Below are the code and all the weights of a small trained network. Each question names an input and a target symbol and asks about switching units off, where a switched-off unit gives its printed mean instead of its output.

import numpy as np


def w(rows, s, z=0):
    codes = np.array(rows[::2]) - 128.0
    scale = np.full(codes.shape[1], s)
    scale[-1] = z or s
    return codes * scale


def norm(h):
    return h / np.sqrt((h * h).mean(-1, keepdims=True) + 1e-5)


def f(y):
    return y / 2 * (1 + np.tanh(0.7978845608 * (y + 0.044715 * y**3)))


def softmax(a):
    e = np.exp(a - a.max(-1, keepdims=True))
    return e / e.sum(-1, keepdims=True)


def log_softmax(a):
    a = a - a.max(-1, keepdims=True)
    return a - np.log(np.exp(a).sum(-1, keepdims=True))


def net(x, mask):
    ids = ['ΔΞΦΩεηθλμτ'.index(c) for c in x.split()]
    T = len(ids)
    res = E[ids] + P[:T]
    u = 0
    for l in range(2):
        q, k, v = (norm(res) @ M[l].T for M in (Q, K, V))
        z = softmax(np.where(np.tri(T) > 0, q @ k.T / 3**0.5, -1e9)) @ v
        res = res + np.where(mask[u], z, O[l][:, -1]) @ O[l][:, :-1]
        u += 1
        y = f(norm(res) @ A[l][:, :-1].T + A[l][:, -1])
        res = res + np.where(mask[u : u + 4], y, B[l][:, -1]) @ B[l][:, :-1]
        u += 4
    return log_softmax(norm(res)[-1] @ U[:, :-1].T + U[:, -1])


Q, K, V, O, A, B = {}, {}, {}, {}, {}, {}
E = w([
[105,146,187,255,67],'Δ',
[105,138,128,117,126],'Ξ',
[129,106,70,162,158],'Φ',
[216,30,84,163,150],'Ω',
[150,190,144,131,117],'ε',
[79,128,147,158,115],'η',
[165,87,111,100,92],'θ',
[96,149,99,70,113],'λ',
[236,79,168,96,130],'μ',
[151,140,95,152,94],'τ',
],0.024)
P = w([
[94,122,166,47,26],'0',
[63,186,132,92,76],'1',
[56,196,131,121,82],'2',
[60,207,128,116,82],'3',
[48,225,129,139,92],'4',
[28,242,137,135,86],'5',
[39,254,150,138,91],'6',
[39,237,134,164,96],'7',
],0.0047)
Q[0] = w([
[46,228,2,112,102],'0.h0',
[115,212,102,49,24],'0.h0',
[214,61,226,214,45],'0.h0',
],0.0082)
K[0] = w([
[74,218,23,164,104],'0.h0',
[157,71,32,193,88],'0.h0',
[112,6,193,131,213],'0.h0',
],0.011)
V[0] = w([
[57,88,67,119,253],'0.h0',
[65,1,149,240,135],'0.h0',
[131,225,157,218,70],'0.h0',
],0.0045)
O[0] = w([
[106,71,92,78,223,249],'0.h0',
[28,110,125,217,184,2],'0.h0',
[2,185,179,139,104,226],'0.h0',
],0.0087,0.00076)
A[0] = w([
[66,5,78,189,182,151],'0.n0',
[132,51,24,210,73,113],'0.n1',
[130,41,145,47,129,112],'0.n2',
[138,1,139,155,97,4],'0.n3',
],0.0055,0.0039)
B[0] = w([
[75,141,186,134,114,248],'0.n0',
[94,160,145,106,165,254],'0.n1',
[179,3,137,218,97,135],'0.n2',
[115,196,74,184,191,106],'0.n3',
],0.0072,0.0028)
Q[1] = w([
[115,254,193,251,243],'1.h0',
[13,82,45,109,139],'1.h0',
[161,24,240,109,167],'1.h0',
],0.0088)
K[1] = w([
[66,254,160,187,69],'1.h0',
[130,144,148,96,241],'1.h0',
[220,59,238,205,102],'1.h0',
],0.0097)
V[1] = w([
[62,148,99,69,126],'1.h0',
[95,126,186,157,103],'1.h0',
[133,148,2,187,12],'1.h0',
],0.0082)
O[1] = w([
[74,155,156,41,118,237],'1.h0',
[233,86,118,118,136,96],'1.h0',
[8,53,120,121,179,254],'1.h0',
],0.011,0.0044)
A[1] = w([
[107,1,101,145,61,2],'1.n0',
[80,125,169,94,102,110],'1.n1',
[99,119,173,101,68,86],'1.n2',
[115,117,109,44,141,69],'1.n3',
],0.013,0.0049)
B[1] = w([
[118,232,30,192,169,172],'1.n0',
[186,142,165,179,249,254],'1.n1',
[158,197,78,182,214,186],'1.n2',
[254,88,85,84,45,208],'1.n3',
],0.0086,0.0059)
U = w([
[109,124,148,123,96,52],'Δ',
[144,123,103,47,84,168],'Ξ',
[39,36,144,102,113,206],'Φ',
[74,105,184,143,3,236],'Ω',
[132,126,209,149,189,86],'ε',
[147,70,188,117,80,240],'η',
[153,96,102,155,158,86],'θ',
[88,223,166,109,44,132],'λ',
[179,133,149,96,210,2],'μ',
[112,162,53,149,89,62],'τ',
],0.011,0.005)

Each question gives the input, a string of symbols that net reads in full, and the target symbol t.
The units are the heads (3 rows each of Q, K, V and O) and the neurons (one row each of A and B). Each row of codes is followed by its name. A weight is (code - 128) times the scale printed after its matrix; where a second scale follows, it is the last column's (O, A, B and U).
mask holds one flag per unit, layer by layer, with each layer's heads first. A switched-off unit (its flag False) gives its mean, the last column of its rows in O or B, instead of its output. The means were averaged over made-up inputs and are rounded, as every weight is.
A unit's drop is (log p(t) with every unit on - log p(t) with that unit switched off) / (log p(t) with every unit on - log p(t) with every unit switched off).
The circuit of an input: a set's keep is (log p(t) with only the set's units on - log p(t) with every unit switched off) / (log p(t) with every unit on - log p(t) with every unit switched off). Starting from all 10 units, units are removed one at a time, each time the one whose removal leaves the highest keep (on an exact tie, the one counted first), for as long as the keep stays at least 0.8.
circuit, biggest first: the units of the circuit, biggest drop first
most important unit: the unit with the biggest drop
top k neurons: the k neurons with the biggest drops, biggest first
drop when u is switched off: that unit's drop, to one decimal
input λ λ Ξ, target μ: circuit, biggest first : (1.n1, 0.h0)
input λ Φ θ, target τ: top 3 neurons : (1.n0, 0.n2, 1.n1)
input τ Φ λ λ Ω ε, target ε: most important unit : 1.n1
input λ Φ τ Φ λ Φ ε τ, target Φ: circuit, biggest first : (0.h0, 1.h0)
input Φ λ Φ, target Ξ: circuit, biggest first : (0.h0, 1.n3, 1.h0)
input Ω Ξ Φ ε η θ, target τ: top 2 neurons : (1.n0, 1.n1)
input Ξ Ξ η, target ε: circuit, biggest first : (1.n1, 1.h0)
input η θ Φ, target Φ: top 2 neurons : (1.n1, 1.n2)
input η λ η, target ε: circuit, biggest first : (1.h0, 1.n1)
input θ Φ λ Ξ, target μ: top 2 neurons : (1.n1, 1.n3)
input Φ ε Φ Ω ε, target Φ: drop when 0.h0 is switched off : 1.1
input Φ τ Δ ε Ξ ε, target ε: drop when 1.h0 is switched off : 0.6
input η Φ Φ ε θ Φ, target λ: drop when 0.h0 is switched off : 0.7
input Ω Φ τ τ τ, target Φ: circuit, biggest first : (1.h0)
